The symbols move the items like this.
from | § $
Lup | Vuz Niv
Zam | Keb Ral
Tef | Bif Guk
Bap | Deg Gup
Vip | Kab Tir
Gup | Zaf Bap
Bif | Tib Liv
Zez | Tef Dif
Vir | Kop Gir
Suk | Vid Des
Leg | Mep Fif
Sul | Suk San
Lov | Fif Mep
Vuz | Duz Zok
Beb | Miz Mol
Dif | Vir Zez
Vid | Sur Bar
Sol | Ral Keb
Rab | Zet Les
Liv | Guk Bif
Tir | Zam Vip
Dil | Bar Sur
Gir | Zez Vir
Mol | Lup Beb
Lim | Sul Sil
Fos | Gup Deg
Guk | Dif Tef
Fir | Liv Tib
Niv | Beb Lup
Deg | Sol Fos
Duz | Lim Meb
San | Sil Sul
Gos | Bap Zaf
Sur | Lov Dil
Bar | Des Vid
Ral | Vip Zam
Mep | Dil Lov
Kop | Tir Kab
Les | Fir Rab
Meb | Zok Duz
Tib | Rab Fir
Zaf | Leg Gos
Miz | Les Zet
Zet | Mol Miz
Keb | Fos Sol
Des | San Suk
Kab | Gir Kop
Zok | Niv Vuz
Sil | Meb Lim
Fif | Gos Leg

The rows follow the links: the fewer symbols apart two items are, the more alike their rows tend to be.

Each row is also shifted at random along 7 hidden directions that mean nothing.

Some items, each with a row of numbers:
Fif
-67	+79	-111	+373	+146	-202	+183	+110	-28	-171	-170	+139	+88	-113	-56	+191	-55	+69	+60	+93	+98	-51	+390	-164	+155	-198	+292
Vip
-525	-591	+195	-317	-328	-222	-100	-13	+388	+294	-191	+34	+277	+112	+177	-64	-459	-234	+22	+64	+56	-206	-483	+233	-20	-261	+72
Fos
-551	+431	-189	-9	+71	-4	+95	+191	-97	-624	-97	-124	-102	+53	+14	+304	+139	+19	+176	+132	+125	+299	+176	+47	-151	+135	-68
Ral
+132	-334	+35	-399	-296	-13	+513	+69	+44	-17	+70	+229	+522	+305	+186	-186	+485	-217	-69	+400	+372	-404	-337	-85	+356	-278	-343
Meb
+36	-28	+391	-11	+35	+119	+53	-203	-499	-179	+190	+123	-441	-460	-196	-173	+8	+174	+435	+92	-198	+590	+233	-177	-565	+499	-69
Dif
-237	-426	-66	-140	-29	-56	+180	-261	+43	+243	-292	-62	+0	-90	+38	+26	-256	+485	+50	-72	+62	+221	+14	-193	-526	-134	-377
Leg
-664	-38	+321	+67	-309	+78	-438	+458	+61	-8	+90	+141	-95	+91	+169	+79	+413	+204	-107	+14	-369	-103	-625	+273	+70	+69	-417
Kab
-144	-403	-142	-331	-133	+191	-17	-161	-121	-2	-139	-232	+201	+62	-40	+10	+159	+131	-55	+26	+319	-7	-289	-185	-409	-355	-180
Lup
+309	+659	-14	-104	+118	+442	-78	+63	-225	-73	-60	-14	-184	+16	-46	-145	-33	+94	-289	-198	+208	+382	+117	-125	-38	+259	+141
Beb
+84	+75	+274	+238	0	+12	+123	+93	-261	+140	+94	+385	-107	+17	-111	-211	+146	-139	-31	+108	-258	-32	+238	+12	+342	-324	+356
Zaf
-88	-101	+384	-456	-242	+86	+493	+276	-43	-193	+117	-6	-56	-7	+416	+356	+317	-14	+339	+122	+356	-268	-308	+195	-53	-286	-470
Rab
+1228	-144	-236	-202	+163	+381	-102	+301	-385	+207	+158	-492	-80	+323	+227	+470	-25	+38	-212	-194	+371	-352	-152	+46	-206	-967	+285
Dil
+77	-263	+248	-325	-148	+523	-368	+135	-342	+352	+126	-190	-169	-164	+40	+77	-92	+250	-282	-245	+465	-105	-610	-206	-430	-434	+128
Tir
-516	-198	-403	-90	+186	-24	+55	-45	-378	-60	+348	-51	-26	+299	+27	-216	-248	-182	+179	+144	+5	+193	-68	-54	-281	+14	+170
Zok
+340	-245	+421	+236	+7	-271	-53	-69	+12	+102	+200	+232	-338	-351	+46	-75	-266	-21	+445	+65	-510	+104	+186	+242	-235	+339	-15
Tib
-825	+167	+268	+67	-128	+460	-288	+194	-253	-157	-159	-270	-151	-26	-231	+489	+816	+164	-37	-112	-310	-109	+35	+30	-124	-292	-250
Zet
+140	+464	+135	-373	+82	+567	+344	+194	-586	-131	+306	-18	-142	+205	+81	-45	+427	-252	+2	+97	+388	+29	+83	-152	+143	-189	+217
Miz
+511	+307	-8	+176	+110	+48	+418	-48	-492	-196	-120	+323	-256	+31	-8	-147	+82	+249	-11	+107	-36	+501	+430	-317	-154	+158	-3
Des
+437	-55	-21	+249	+49	+132	-563	-14	+34	+112	+270	-73	-14	-66	-107	-251	+311	+251	-268	-77	-305	-29	-405	-55	-35	+333	-224
Lim
+775	-78	+105	-60	-47	-381	+294	-233	+645	+364	+404	+255	+207	-112	+294	-361	+291	-282	+62	-62	-307	-594	-92	+247	+927	+561	-469
Gir
+168	-377	-222	-256	-32	-142	-14	-27	-197	-16	+523	+41	+98	+379	+82	-485	+35	-215	+124	+287	-163	-9	-548	+33	-215	+235	-235

In each set, the symbols that take the first to the second take the third to the fourth. Give the fourth.
Answers are names.
A -34	-473	+410	-36	-237	+100	+168	+137	-241	+640	-36	+402	-16	+34	+203	+20	+169	+206	-245	-83	-75	-375	-96	-113	+192	-917	+31
B +1294	-474	-864	+63	+323	-357	+69	-108	+145	+366	+426	-168	+325	+593	+295	-307	-295	-76	-237	-13	+109	-329	-164	-95	+215	-248	-41
C -71	+495	+204	-212	-25	+539	+67	-61	-319	+137	-42	+4	-156	-8	-131	-199	+271	+99	-405	-201	+424	+154	+63	-278	+195	-14	+212
D Vid

A +51	+276	+76	+31	+60	+189	-391	+347	+8	+228	+98	-113	-239	+221	+100	+174	-359	-402	-256	-263	-158	-129	-29	+374	+221	-328	+634
B -787	-579	+518	-414	-226	+23	-52	-19	+98	+42	+34	-250	-120	-252	+53	+352	-222	-173	+565	-3	-371	-42	-249	+339	-714	-95	-298
C -169	-507	+262	+180	+90	+29	+67	-153	-231	+333	-9	+23	-254	-449	-34	+143	-450	+242	+258	-84	+106	-52	+228	-183	-433	-472	+448
D Lim

A -666	-414	-127	-62	-60	-287	+278	-186	+204	+53	+236	+70	+244	+62	+116	-66	+322	-40	+207	+141	-301	-261	-74	+77	+35	+61	-573
B -176	+112	+136	-255	-62	+484	-372	+342	-398	+53	+388	+62	-27	+221	+75	-236	+14	-54	-371	+92	+298	-8	-682	-74	+46	-87	+193
C +952	+170	-382	-157	+168	-6	+315	+40	-99	-384	+338	-343	+42	+368	+122	+137	+579	-224	+290	+199	-20	-149	+34	+133	+37	+261	-363
D Lim

A -494	+14	+328	+216	-237	+61	-104	+84	+192	+315	-558	+274	+75	-21	-136	+228	+25	+157	-342	-154	-142	-134	+318	+88	+338	-580	+171
B -172	-374	+344	+113	-276	-388	+501	+62	-78	-18	-7	+410	+54	-124	+298	+102	+226	+192	+446	+228	-117	-173	+37	+43	+28	-253	-506
C +229	-381	+427	+83	-98	+305	+196	-20	-419	+270	-81	-10	-124	-257	-104	+297	+602	+386	+10	-80	-17	-379	+196	-208	-34	-880	-61
D Sol

A +852	-106	+61	-119	+75	+46	+226	-290	+91	+171	+4	-66	-150	-450	+229	-34	-231	+236	+71	-221	+243	+102	+91	-82	-195	+341	-335
B -495	+4	+312	+23	-9	+100	+343	-313	+68	+141	-126	+27	+76	-567	-121	+2	+451	+126	+63	+35	+143	-228	+386	-218	+305	+147	-145
C +399	-199	-518	+71	+214	-240	+287	+129	-372	-230	+664	-46	-42	+455	+279	-230	+198	-83	+271	+209	-38	-67	-192	+25	-45	+32	-284
D Fos

A -296	-227	-204	-238	-27	+77	+548	-345	-44	-73	-249	-149	+223	-60	-58	-61	+818	+394	-42	+116	+245	-84	+219	-419	-271	-81	-762
B -783	+98	+363	-243	-125	+495	-292	-176	+102	+166	-231	-277	+204	-468	-520	+158	+429	-392	-295	-42	+272	-546	+53	-256	+649	-214	+623
C -301	-427	+804	-309	-155	-55	+180	-260	+181	+165	+186	+90	-175	-625	+3	+23	+27	-287	+585	+171	-196	-268	-59	+126	-20	+200	-146
D Tir

A +173	+563	-62	+123	-120	-188	-295	+139	+740	-411	-476	-296	+15	-212	-21	+542	+223	+223	-210	-295	+107	+152	-87	+235	-20	+505	-597
B -961	+77	+575	-202	-49	+197	+265	-389	-241	+177	+328	+324	-141	-345	-90	-641	-29	-215	+118	+119	-71	+149	+38	-240	+232	+568	+222
C -148	+426	+327	-139	-137	+371	+108	+189	-119	-109	+14	+5	-197	+28	+69	+178	+488	+83	-81	-87	-107	+71	+6	+89	+117	+125	-307
D Sil

A +16	-253	-544	+166	+203	-410	-19	-171	+391	+55	+169	-73	+254	+337	+13	-135	-343	-218	+42	-7	-310	-44	-26	+189	+75	+368	+22
B -435	-157	+24	+570	+73	-301	-272	-27	-104	+26	+4	+270	-213	-206	-97	-60	-292	+256	+114	+29	-341	+217	+230	-17	-164	+48	+256
C +270	+41	-287	-135	+21	+110	+604	+134	-663	-348	+66	+280	+234	+419	+82	-370	+295	+9	-146	+423	+586	+98	-102	-347	+122	-329	+10
D Liv

A -38	-4	+121	+349	-170	-48	-246	+122	+11	+274	-268	+370	-90	+87	-166	-32	-71	+384	-368	-153	-371	+188	+99	-34	+2	-368	+44
B +56	-340	+436	-239	-162	+114	+376	-56	-463	+436	+70	+528	-106	+77	+213	-352	-299	+206	-67	+124	+68	+209	-138	-176	-238	-416	+21
C -288	-73	+206	-463	-183	-65	+628	-82	+231	+250	-96	+392	+438	+178	+105	-394	-163	-536	-139	+133	+288	-192	+146	-42	+676	-162	+244
D Guk

A +349	+6	+279	-245	+78	+157	+315	-244	-144	+129	+246	+146	-221	-319	+125	-394	-55	+111	+88	-42	+226	+156	+56	-206	-82	+517	-287
B -55	+43	-399	+126	+59	-62	+6	-157	+181	+149	-249	+22	+201	+253	-130	-207	-77	+311	-474	-179	-47	+207	+104	-208	-14	-35	-98
C -648	+5	+24	-24	-254	-128	+75	+120	-46	-207	-89	+419	+244	+310	-30	-317	+239	-16	-150	+316	-22	+111	-290	-54	+58	+94	-245
D San

A -379	+204	+462	+68	-25	+237	+218	-160	-66	-212	-283	-2	-20	-482	-384	+272	+478	-131	+234	+30	+58	-107	+557	-103	+189	+99	+168
B -431	-54	+343	+9	-161	+353	-585	+38	-194	+135	+202	-42	-39	-170	-198	-174	+493	+392	-313	-57	-175	+3	-621	-115	-76	+130	-399
C -424	+53	+148	+56	+94	+188	+197	-353	-52	-6	-139	-78	+63	-447	-236	+33	+308	+82	+46	+4	+293	-220	+470	-347	+288	-116	+175
D Vuz

A +11	-265	-355	-279	-4	+84	-114	+6	-200	-38	+379	-275	+187	+359	-34	-147	+133	-403	+54	+205	-15	-205	-347	+26	+32	-154	+140
B -496	+352	-248	+282	-13	+15	+217	+202	-557	-384	-117	+355	+121	+314	-188	-192	+445	+253	-170	+256	+139	+351	+150	-393	+56	-10	+105
C +188	+423	-23	-68	+113	+232	-136	-72	+51	+204	+284	+182	+25	+81	+3	-462	-107	-310	-398	-52	+53	-70	-59	-10	+596	+382	+399
D Bif

A +512	+307	-103	+132	+152	+166	-624	+400	-37	+272	+180	-7	-273	+353	+53	-10	-344	-159	-447	-354	-196	+16	-260	+235	+277	-154	+580
B -48	+62	-57	-11	+10	+95	+7	+287	-420	-429	+87	-113	-253	+156	+215	+250	+142	+294	+142	+91	+142	+240	-271	+48	-503	-93	-386
C -525	-161	+62	-171	-5	-171	+124	+241	+68	-139	+234	-66	+14	+175	+225	+163	-42	-437	+354	+89	-12	-306	-86	+316	+73	-172	+142
D Vuz

A +366	+199	+81	+109	-51	+211	-335	+215	-25	+368	+242	+151	-98	+215	+150	-91	+291	+149	-491	-207	-292	-209	-333	+178	+446	-158	-33
B +11	+309	-144	+46	+129	+142	-175	+189	-236	-238	+414	-79	-275	+350	-54	-72	-35	-476	+139	+75	-446	+232	-48	+382	+20	+307	+259
C -92	+181	-76	-175	+137	+64	-305	+10	+15	-230	+27	-411	-141	+36	-76	+259	-463	-387	+261	-98	-10	+268	+152	+317	-388	+185	+366
D Kab

A +23	+125	+427	-139	-101	+324	-39	-44	-181	+288	+188	+231	-259	-157	+117	-175	+263	+266	-133	-136	-162	+79	-185	-23	-10	+87	-317
B -499	+431	-367	+609	+83	-207	-252	+183	-11	-301	-215	+374	+68	+150	-282	-109	-126	-93	-159	+115	-147	+319	+361	-59	+300	+200	+558
C +682	+282	-289	-191	+66	+169	-206	+296	-105	-143	+3	-273	-22	+191	+188	+107	-409	-30	-206	-103	+516	+84	-314	+28	-214	-186	+224
D Niv

A -160	-161	-458	-76	+225	+148	+277	-272	-398	+63	+182	-60	+234	+236	-101	-407	+209	+19	-165	+197	+285	+63	+36	-469	-91	-39	-25
B -50	+323	-96	+42	+105	+68	-312	+69	-70	-326	+37	-225	-375	+111	-73	+204	-210	-175	+163	-15	-196	+316	+68	+254	-335	+253	+137
C +537	-79	+189	+256	-75	-265	+253	-51	-15	+95	+24	+596	-258	+68	+234	-196	-282	+303	+114	-23	-460	+445	+149	+106	-174	+271	-311
D Vuz

A -181	-79	+485	-336	-91	+99	+409	-374	+267	+219	+18	+89	+6	-407	+88	-112	+371	+41	+66	-83	+107	-199	+137	-86	+288	+234	-422
B -122	+122	+144	+216	-253	-447	-370	+368	+585	-248	-23	+28	-210	+43	+295	+360	-93	+135	+156	-110	-489	-21	-304	+648	-132	+381	-636
C -105	-195	+234	+249	-8	+287	-681	-140	+43	+184	-222	-326	-136	-496	-434	+204	+383	+588	-227	-197	-202	-28	-179	-156	-365	+2	-233
D Rab

A +476	-167	+140	-112	-168	-373	+422	+47	+178	+441	+310	+678	+194	+381	+335	-614	-335	-334	+11	+150	-345	-81	-16	+195	+577	+39	+55
B +91	+123	+162	+12	-55	+146	-209	+373	+27	+106	+307	-54	-108	+293	+62	+145	+486	-209	+24	-106	-459	-403	-218	+335	+349	-306	+24
C +547	+247	-6	-28	+144	+138	-17	-123	-19	+108	+222	+56	-143	-169	+63	-332	-208	+13	-153	-171	+53	+180	-5	-71	+272	+499	+77
D Zok

